Below are the code and all the weights of a small trained network. Each question names an input and a target symbol and asks about switching units off, where a switched-off unit gives its printed mean instead of its output.

import numpy as np


def w(rows, s, z=0):
    codes = np.array(rows[::2]) - 128.0
    scale = np.full(codes.shape[1], s)
    scale[-1] = z or s
    return codes * scale


def f(y):
    return np.maximum(y, 0)


def softmax(a):
    e = np.exp(a - a.max(-1, keepdims=True))
    return e / e.sum(-1, keepdims=True)


def log_softmax(a):
    a = a - a.max(-1, keepdims=True)
    return a - np.log(np.exp(a).sum(-1, keepdims=True))


def net(x, mask):
    ids = ['ΓΘΞΣΩαδεζηπτψ'.index(c) for c in x.split()]
    T = len(ids)
    res = E[ids] + P[:T]
    u = 0
    for l in range(2):
        q, k, v = (res @ M[l].T for M in (Q, K, V))
        z = softmax(np.where(np.tri(T) > 0, q @ k.T / 2**0.5, -1e9)) @ v
        res = res + np.where(mask[u], z, O[l][:, -1]) @ O[l][:, :-1]
        u += 1
        y = f(res @ A[l][:, :-1].T + A[l][:, -1])
        res = res + np.where(mask[u : u + 12], y, B[l][:, -1]) @ B[l][:, :-1]
        u += 12
    return log_softmax(res[-1] @ U[:, :-1].T + U[:, -1])


Q, K, V, O, A, B = {}, {}, {}, {}, {}, {}
E = w([
[132,123,154,140,190,155,97],'Γ',
[77,178,77,170,191,159,190],'Θ',
[133,226,218,79,80,117,43],'Ξ',
[102,91,180,85,124,185,94],'Σ',
[252,86,142,192,104,120,97],'Ω',
[164,229,151,144,30,124,147],'α',
[207,101,61,146,167,81,93],'δ',
[115,117,218,210,148,140,228],'ε',
[190,123,99,129,137,129,52],'ζ',
[154,175,215,189,149,132,179],'η',
[51,39,230,84,184,143,64],'π',
[137,51,78,161,122,67,144],'τ',
[93,74,84,170,54,157,113],'ψ',
],0.018)
P = w([
[253,72,119,1,123,195,94],'0',
[145,105,129,138,49,16,142],'1',
[108,134,163,148,53,43,125],'2',
[74,162,181,151,74,57,119],'3',
[67,156,158,163,75,51,125],'4',
[63,168,147,174,73,49,126],'5',
[66,177,141,186,71,52,118],'6',
[60,170,122,204,83,45,131],'7',
[55,178,129,211,74,58,118],'8',
[50,165,118,229,64,65,136],'9',
[49,179,110,238,67,61,122],'10',
[45,180,107,248,61,51,133],'11',
[36,188,98,226,55,55,129],'12',
[27,178,99,230,68,51,139],'13',
],0.0074)
Q[0] = w([
[177,145,179,232,5,19,145],'L0H0',
[217,19,22,137,119,126,62],'L0H0',
],0.011)
K[0] = w([
[152,161,74,101,76,220,162],'L0H0',
[201,78,181,5,168,122,147],'L0H0',
],0.015)
V[0] = w([
[133,116,123,125,10,177,124],'L0H0',
[57,105,92,90,74,189,161],'L0H0',
],0.011)
O[0] = w([
[188,115,155,104,114,66,136,253],'L0H0',
[189,114,222,176,246,42,86,88],'L0H0',
],0.013,0.0057)
A[0] = w([
[158,140,77,108,181,166,65,96],'L0N0',
[150,110,43,115,228,106,148,125],'L0N1',
[124,40,178,123,64,178,48,107],'L0N2',
[197,116,141,47,118,117,174,109],'L0N3',
[198,153,148,222,120,198,127,109],'L0N4',
[132,73,139,191,112,140,57,187],'L0N5',
[64,212,118,162,87,145,67,54],'L0N6',
[132,137,108,212,104,87,159,103],'L0N7',
[79,66,121,215,139,131,91,105],'L0N8',
[104,251,120,159,125,68,106,20],'L0N9',
[152,183,174,146,167,255,163,124],'L0N10',
[113,69,128,169,196,213,224,1],'L0N11',
],0.0085,0.0066)
B[0] = w([
[70,75,120,72,181,172,144,135],'L0N0',
[65,90,189,101,63,127,172,169],'L0N1',
[110,167,72,138,210,105,123,179],'L0N2',
[110,127,109,154,95,111,30,190],'L0N3',
[49,125,78,56,101,107,170,177],'L0N4',
[101,73,118,94,179,99,135,240],'L0N5',
[123,141,175,53,123,54,124,173],'L0N6',
[135,179,137,94,149,124,107,254],'L0N7',
[187,150,127,90,151,79,147,182],'L0N8',
[145,135,172,157,144,173,199,159],'L0N9',
[73,26,167,158,83,191,140,144],'L0N10',
[205,115,255,154,106,86,94,134],'L0N11',
],0.0078,0.0082)
Q[1] = w([
[112,63,11,152,160,92,110],'L1H0',
[237,119,30,111,96,66,147],'L1H0',
],0.012)
K[1] = w([
[139,4,130,72,115,168,87],'L1H0',
[216,120,156,64,119,194,89],'L1H0',
],0.013)
V[1] = w([
[87,212,109,31,254,205,31],'L1H0',
[182,239,107,62,78,48,54],'L1H0',
],0.006)
O[1] = w([
[173,141,187,8,121,168,174,25],'L1H0',
[134,68,184,94,47,52,67,253],'L1H0',
],0.011,0.0046)
A[1] = w([
[112,168,34,106,134,203,174,106],'L1N0',
[125,158,103,42,101,198,220,135],'L1N1',
[97,89,132,115,84,87,143,80],'L1N2',
[229,88,223,126,230,116,139,110],'L1N3',
[106,55,105,133,81,89,54,129],'L1N4',
[150,116,173,201,218,97,120,51],'L1N5',
[76,103,189,102,179,177,150,179],'L1N6',
[83,171,98,202,180,160,112,8],'L1N7',
[203,99,100,121,161,73,88,134],'L1N8',
[82,251,122,147,159,116,154,86],'L1N9',
[118,90,142,40,142,119,81,40],'L1N10',
[145,254,199,55,94,90,113,91],'L1N11',
],0.0092,0.012)
B[1] = w([
[51,197,254,131,90,147,159,175],'L1N0',
[151,96,137,128,164,36,43,183],'L1N1',
[182,164,121,157,127,195,106,184],'L1N2',
[99,107,111,75,119,233,91,190],'L1N3',
[151,196,120,117,182,146,152,254],'L1N4',
[204,141,163,91,136,157,99,168],'L1N5',
[194,175,40,141,136,93,155,149],'L1N6',
[209,14,113,102,65,87,106,141],'L1N7',
[42,115,147,143,139,172,149,217],'L1N8',
[190,106,135,163,118,229,131,149],'L1N9',
[150,112,153,195,74,78,211,161],'L1N10',
[125,78,101,154,158,122,185,175],'L1N11',
],0.0086,0.023)
U = w([
[100,255,187,68,164,118,216,47],'Γ',
[204,191,122,124,158,179,201,60],'Θ',
[160,136,178,88,79,68,217,60],'Ξ',
[103,72,131,50,100,141,163,148],'Σ',
[177,185,56,28,31,143,70,157],'Ω',
[193,188,192,183,90,24,58,46],'α',
[41,134,181,23,64,37,77,147],'δ',
[167,10,113,169,54,106,48,96],'ε',
[190,30,119,73,70,20,34,113],'ζ',
[23,150,177,140,44,174,170,120],'η',
[165,165,109,22,177,65,160,97],'π',
[42,95,32,139,216,70,100,255],'τ',
[147,96,185,88,125,130,24,149],'ψ',
],0.0046,0.0074)

Each question gives the input, a string of symbols that net reads in full, and the target symbol t.
The units are the heads (2 rows each of Q, K, V and O) and the neurons (one row each of A and B). Each row of codes is followed by its name. A weight is (code - 128) times the scale printed after its matrix; where a second scale follows, it is the last column's (O, A, B and U).
mask holds one flag per unit, layer by layer, with each layer's heads first. A switched-off unit (its flag False) gives its mean, the last column of its rows in O or B, instead of its output. The means were averaged over made-up inputs and are rounded, as every weight is.
A unit's drop is (log p(t) with every unit on - log p(t) with that unit switched off) / (log p(t) with every unit on - log p(t) with every unit switched off).
The circuit of an input: a set's keep is (log p(t) with only the set's units on - log p(t) with every unit switched off) / (log p(t) with every unit on - log p(t) with every unit switched off). Starting from the 12 units with the biggest drops (on a tie, the unit counted first), units are removed one at a time, each time the one whose removal leaves the highest keep (on an exact tie, the one counted first), for as long as the keep stays at least 0.8.
units of the circuit, in order: the units of the circuit, biggest drop first
k most important neurons: the k neurons with the biggest drops, biggest first
top k neurons in layer l: the k neurons of layer l with the biggest drops, biggest first
input Ξ δ τ δ Ξ τ τ Ω, target Ξ: units of the circuit, in order	[L1H0; L1N10; L1N11; L1N1]
input ε ζ δ, target ε: top 3 neurons in layer 0	[L0N10; L0N11; L0N7]
input τ τ τ Ω τ Γ, target τ: units of the circuit, in order	[L1H0; L1N0]
input ψ τ δ, target ψ: units of the circuit, in order	[L0H0; L1N3]
input τ Ξ ζ τ τ δ δ Ω η Ξ, target Ξ: top 3 neurons in layer 0	[L0N6; L0N10; L0N2]
input τ ψ τ ψ α Ξ, target α: units of the circuit, in order	[L0H0]
input τ τ τ Ω ζ η δ Θ τ η α, target α: units of the circuit, in order	[L1H0; L0H0; L1N4]
input δ τ Θ Ω Γ Ξ δ, target δ: 4 most important neurons	[L1N1; L1N0; L0N0; L1N4]
input Θ α Ξ α η τ τ, target Θ: units of the circuit, in order	[L1H0; L0H0; L0N10; L1N9]
input τ Ξ Ω τ, target τ: units of the circuit, in order	[L1H0; L0N7; L0N1]
input ζ τ τ Ω τ Ω, target ζ: 2 most important neurons	[L1N1; L0N0]
input α δ Ω Γ τ, target α: units of the circuit, in order	[L1H0; L0H0; L1N4; L1N2]
input η Ω τ δ τ ε Σ Γ τ τ ζ, target η: units of the circuit, in order	[L0H0; L1N0; L1H0; L0N10]
input Θ ζ δ τ τ π, target τ: top 2 neurons in layer 0	[L0N11; L0N1]
input Ω Ω τ τ π τ τ ζ ψ τ Ω τ Ξ, target ψ: top 2 neurons in layer 1	[L1N3; L1N5]
input Γ π ζ, target Γ: units of the circuit, in order	[L1N0; L0H0; L1H0; L0N10]
input δ δ τ τ τ ζ ψ, target δ: 2 most important neurons	[L1N1; L1N0]
input Ξ α Σ ψ η Γ τ Ω Θ ψ α Ω Ξ τ, target Ξ: units of the circuit, in order	[L1H0; L1N10; L0N2; L1N11]
input δ ζ Ω τ α η Γ Γ τ Θ τ τ Ω, target δ: top 3 neurons in layer 1	[L1N1; L1N0; L1N4]
input Θ τ ζ α, target α: top 3 neurons in layer 1	[L1N3; L1N4; L1N2]
input α τ Ω τ τ τ Σ Θ, target Θ: 2 most important neurons	[L1N9; L1N6]
input Σ Ω Σ Ω δ τ Γ Ω Ξ η τ Σ, target τ: units of the circuit, in order	[L1H0; L0N2]
input Σ ψ τ ψ Ξ ζ τ τ Ω τ τ, target Σ: most important neuron	[L1N3]
input ε τ τ τ τ τ τ ψ Ξ τ τ δ τ, target ε: top neuron in layer 1	[L1N7]
input α ζ ψ ζ δ ε ψ Ω δ Ω ψ Ω Ω, target α: units of the circuit, in order	[L1H0; L0H0; L1N4]
input α Θ η, target Θ: units of the circuit, in order	[L1H0; L0H0; L1N9; L1N6]
input τ η Ω τ Σ τ, target τ: 2 most important neurons	[L1N0; L0N7]
